Each row has a name. After each piece below comes the name of the row it's from, unless a question asks for something else. Each question is about the rows just above it. Places in a row count from 0.

<68>: [-24  19 -32 -37  -6   6]
<58>: [  6  -7 -15 -24  -4  17]
<106>: [ 51  46  -8 -12  23  50]
<18>: [  7 -15   7   7  -4  17]
<102>: [ 19  42  42  42  -1 -27]
Row and place where [  7 -15   7] starts:
<18>, 0
The value that <102> holds more than once:
[42]
q: [  7 -15   7   7  -4  17]
<18>
Where does [-15 -24] start? Give its row and place.
<58>, 2
Where does [-24  19] start? Give its row and place.
<68>, 0
Repeated in <18>:
[7]
q: [  6  -7 -15 -24  -4  17]
<58>

<43>: [-21   0  27 -11  -9  -8  -6   8 -18  27  10  -7  10   1  -3  -2  -5  -5
  -2  -6  -3  -5  -6  -8  14  12  -2  16 -16  22   1   7 -12 -11   1 -11
 -18   5  -9  15  15   9 -28   6 -23  -4  31  12   7  -6  -2]
<173>: [ -2   1  -6  -2  -9  -2   2  -5   1   7  -6  -3   1  -8  -5   2  -1   3
   5  -5  -1   1   4  -1  -7   7  -3 -16   8 -10  -2  -1   2  -2   4  -6
   0  -2   3   3   2  -5  -2  -3  -2  11  15 -10   0  -2  17]
<56>: [  3   4 -41 -23 -12 -26   5  -5   8 -36  -4 -29  -8 -14  25  11  29  19
   9   2   7   8  15  -1 -34 -34  22 -13  40 -46  -5 -10   8  -3  -9   8
  42   0 -22  -9 -20   6  23  -8  11   8   0  19  -9  38 -29]
<164>: [-14   3 -21  -9 -14 -13   2   5   1  -2   6  -6 -11   4  -8  18  14   7
   4   3  13  -2  20 -15  -1 -16   8 -10   4  -7   7  -4 -11   5  -2   3
  33   6 -14   8 -13   9  14 -11  -9   4  19   4  -4  -7 -12]
<143>: [  4   6  18   4  11   9   9  -4   3   7  -4 -14  -4  -1  10  -9  -4  -4
  -8   7   3  -3  -2 -19  -3   6  15  -1   0   8 -15 -23   8   5  -1 -17
  -2  23   7   6  13  -9   9 -10  -1   6  -6  23 -16  -5  -2]
<74>: [-29  32 -15   9   7 -25  11 -14  11 -12   4  11   3 -23  -4  28   8  13
  -5  12  -5   2  -1  11 -13   9  -3   4   0 -29  -1   8  -5 -22 -25   2
  45  -9  -1 -31 -14  -5   8 -11  -7  -4   2  -5  -1  21  -6]
<98>: [  7 -30  17  -7   9  11   5   6 -11   7   3   0  -1  -1   6 -23   1 -16
  -2  -8 -12   2 -11 -14   6   9   7  -1  -7  14   4  14  -7 -25  14   9
 -31  18  -7  12  17  28 -18  -2   0  -3   5  10  -5 -14   6]
<27>: [ -9   4  14   5  -2  -3  -2  -5  -6   0  -4  -2   3   3   6  -2  -5  -6
  -8  11   3   2  -2   5  13  11  -1   6 -10   0 -10   1   7  -1 -12  -3
 -11   6  -3   3  -1   2  -6  -5  -4  -7  -9  -2   2  -4   3]
<178>: [ -4   8 -25  14  -8 -16  -4   8  22 -20   4   8  -5  13  25  11 -23  -6
  -2   8  19 -27  17   5   9 -17   5   2 -12 -15  -6  12  10 -13 -42   6
  52 -15   6  -6 -29  22  23   0 -10 -18  14   8  13   1  -6]
Where does [10 -7 10] start? Give its row and place.
<43>, 10
q: [ -4   8 -25  14  -8 -16  -4   8  22 -20   4   8  -5  13  25  11 -23  -6
  -2   8  19 -27  17   5   9 -17   5   2 -12 -15  -6  12  10 -13 -42   6
  52 -15   6  -6 -29  22  23   0 -10 -18  14   8  13   1  -6]
<178>
q: [-21   0  27 -11  -9  -8  -6   8 -18  27  10  -7  10   1  -3  -2  -5  -5
  -2  -6  -3  -5  -6  -8  14  12  -2  16 -16  22   1   7 -12 -11   1 -11
 -18   5  -9  15  15   9 -28   6 -23  -4  31  12   7  -6  -2]
<43>

<138>: [-35  20  35  11  -1   7 -16 -12  41  10 -19  46 -12]
<4>: [-30  43  10  11   9  17  29   5  33   8  16  39  10]
<47>: [  2   5  -4  -5 -16   7  -1 -26   3   1  21   4  10]
<55>: [ 41  11   3 -22   7 -45 -51 -14  -2   3 -20 -15 -14]
Where does [ -1   7 -16] start? Give its row and place.
<138>, 4
[41 10] begins in row and place
<138>, 8

